Below is a small trained network, with its code and all its weights. Each question gives an input and a class and asks what happens when units are switched off, that is, made to give their printed mean instead of their output.

import numpy as np


def w(rows, s, z=0):
    codes = np.array(rows[::2]) - 128.0
    scale = np.full(codes.shape[1], s)
    scale[-1] = z or s
    return codes * scale


def f(y):
    return y / 2 * (1 + np.tanh(0.7978845608 * (y + 0.044715 * y**3)))


def log_softmax(a):
    a = a - a.max(-1, keepdims=True)
    return a - np.log(np.exp(a).sum(-1, keepdims=True))


def net(x, mask):
    res = np.array(x, float).reshape(1, 6) / 4 @ E
    y = f(res @ A[0][:, :-1].T + A[0][:, -1])
    res = res + np.where(mask, y, B[0][:, -1]) @ B[0][:, :-1]
    return log_softmax(res[-1] @ U[:, :-1].T + U[:, -1])


A, B = {}, {}
E = w([
[128,128,128,120,126],'x0',
[231,219,160,184,132],'x1',
[114,97,236,186,1],'x2',
[127,129,126,130,128],'x3',
[227,24,126,162,145],'x4',
[131,128,122,126,120],'x5',
],0.0078)
A[0] = w([
[53,140,84,113,134,255],'n0',
[251,131,155,176,106,128],'n1',
[88,148,172,116,93,118],'n2',
[113,103,113,135,128,168],'n3',
[158,95,156,174,75,118],'n4',
[184,238,156,173,153,200],'n5',
[216,19,128,144,160,224],'n6',
[105,76,132,110,121,161],'n7',
[130,49,103,145,138,124],'n8',
[102,138,89,106,172,227],'n9',
[185,145,100,74,155,166],'n10',
[106,103,225,154,51,222],'n11',
[126,135,127,127,116,98],'n12',
],0.017,0.0053)
B[0] = w([
[61,147,188,18,184,214],'n0',
[216,128,245,88,221,233],'n1',
[67,175,175,233,139,172],'n2',
[110,90,120,124,151,147],'n3',
[176,47,165,53,99,191],'n4',
[245,242,112,121,3,236],'n5',
[183,23,62,187,232,249],'n6',
[68,80,120,180,150,168],'n7',
[139,53,45,119,56,173],'n8',
[177,124,115,24,161,201],'n9',
[174,191,92,193,194,189],'n10',
[27,85,227,130,42,250],'n11',
[131,135,134,144,124,125],'n12',
],0.022,0.014)
U = w([
[139,114,193,63,174,254],'0',
[6,141,144,165,99,157],'1',
[141,241,58,109,78,117],'2',
[111,186,159,189,8,41],'3',
[100,89,2,147,185,135],'4',
[85,26,111,210,98,49],'5',
[194,156,64,204,167,54],'6',
],0.0058,0.0021)

Each question gives the input, the list of numbers given to net, and the class t.
The units are the neurons (one row each of A and B). Each row of codes is followed by its name. A weight is (code - 128) times the scale printed after its matrix; where a second scale follows, it is the last column's (A, B and U).
mask holds one flag per neuron, in row order. A switched-off neuron (its flag False) gives its mean, the last column of its row in B, instead of its output. The means were averaged over made-up inputs and are rounded, as every weight is.
A unit's drop is (log p(t) with every unit on - log p(t) with that unit switched off) / (log p(t) with every unit on - log p(t) with every unit switched off).
The circuit of an input: a set's keep is (log p(t) with only the set's units on - log p(t) with every unit switched off) / (log p(t) with every unit on - log p(t) with every unit switched off). Starting from the 12 units with the biggest drops (on a tie, the unit counted first), units are removed one at a time, each time the one whose removal leaves the highest keep (on an exact tie, the one counted first), for as long as the keep stays at least 0.8.
circuit, biggest first: the units of the circuit, biggest drop first
k most important neurons: the k neurons with the biggest drops, biggest first
drop when u is switched off: that unit's drop, to one decimal
input [-6,5,-1,-3,7,-4], class 6: circuit, biggest first : [n6]
input [8,2,0,-1,6,-1], class 6: circuit, biggest first : [n0, n11]
input [-4,7,2,-2,0,-7], class 3: 2 most important neurons : [n5, n0]
input [6,-7,1,3,-7,-8], class 1: circuit, biggest first : [n1, n6]
input [7,-4,-3,-6,1,-3], class 4: circuit, biggest first : [n1, n11]
input [0,0,-2,2,6,5], class 4: 2 most important neurons : [n5, n6]
input [-1,7,-2,7,1,-6], class 6: 2 most important neurons : [n1, n11]
input [-3,2,-8,-4,0,6], class 2: 2 most important neurons : [n6, n1]
input [-8,-6,-8,-5,1,2], class 4: 3 most important neurons : [n1, n11, n8]
input [-3,-1,3,-2,1,0], class 5: 2 most important neurons : [n5, n0]
input [8,0,-4,5,3,4], class 4: 2 most important neurons : [n5, n1]
input [3,1,-3,-2,-3,-6], class 2: drop when n1 is switched off : 0.4
input [6,7,-2,6,-7,4], class 2: drop when n6 is switched off : 0.0
input [-8,8,-7,-8,-1,1], class 2: circuit, biggest first : [n5]
input [-5,0,-4,-6,5,1], class 4: drop when n5 is switched off : 0.4
input [-7,-8,8,-7,1,-6], class 5: drop when n7 is switched off : 0.1
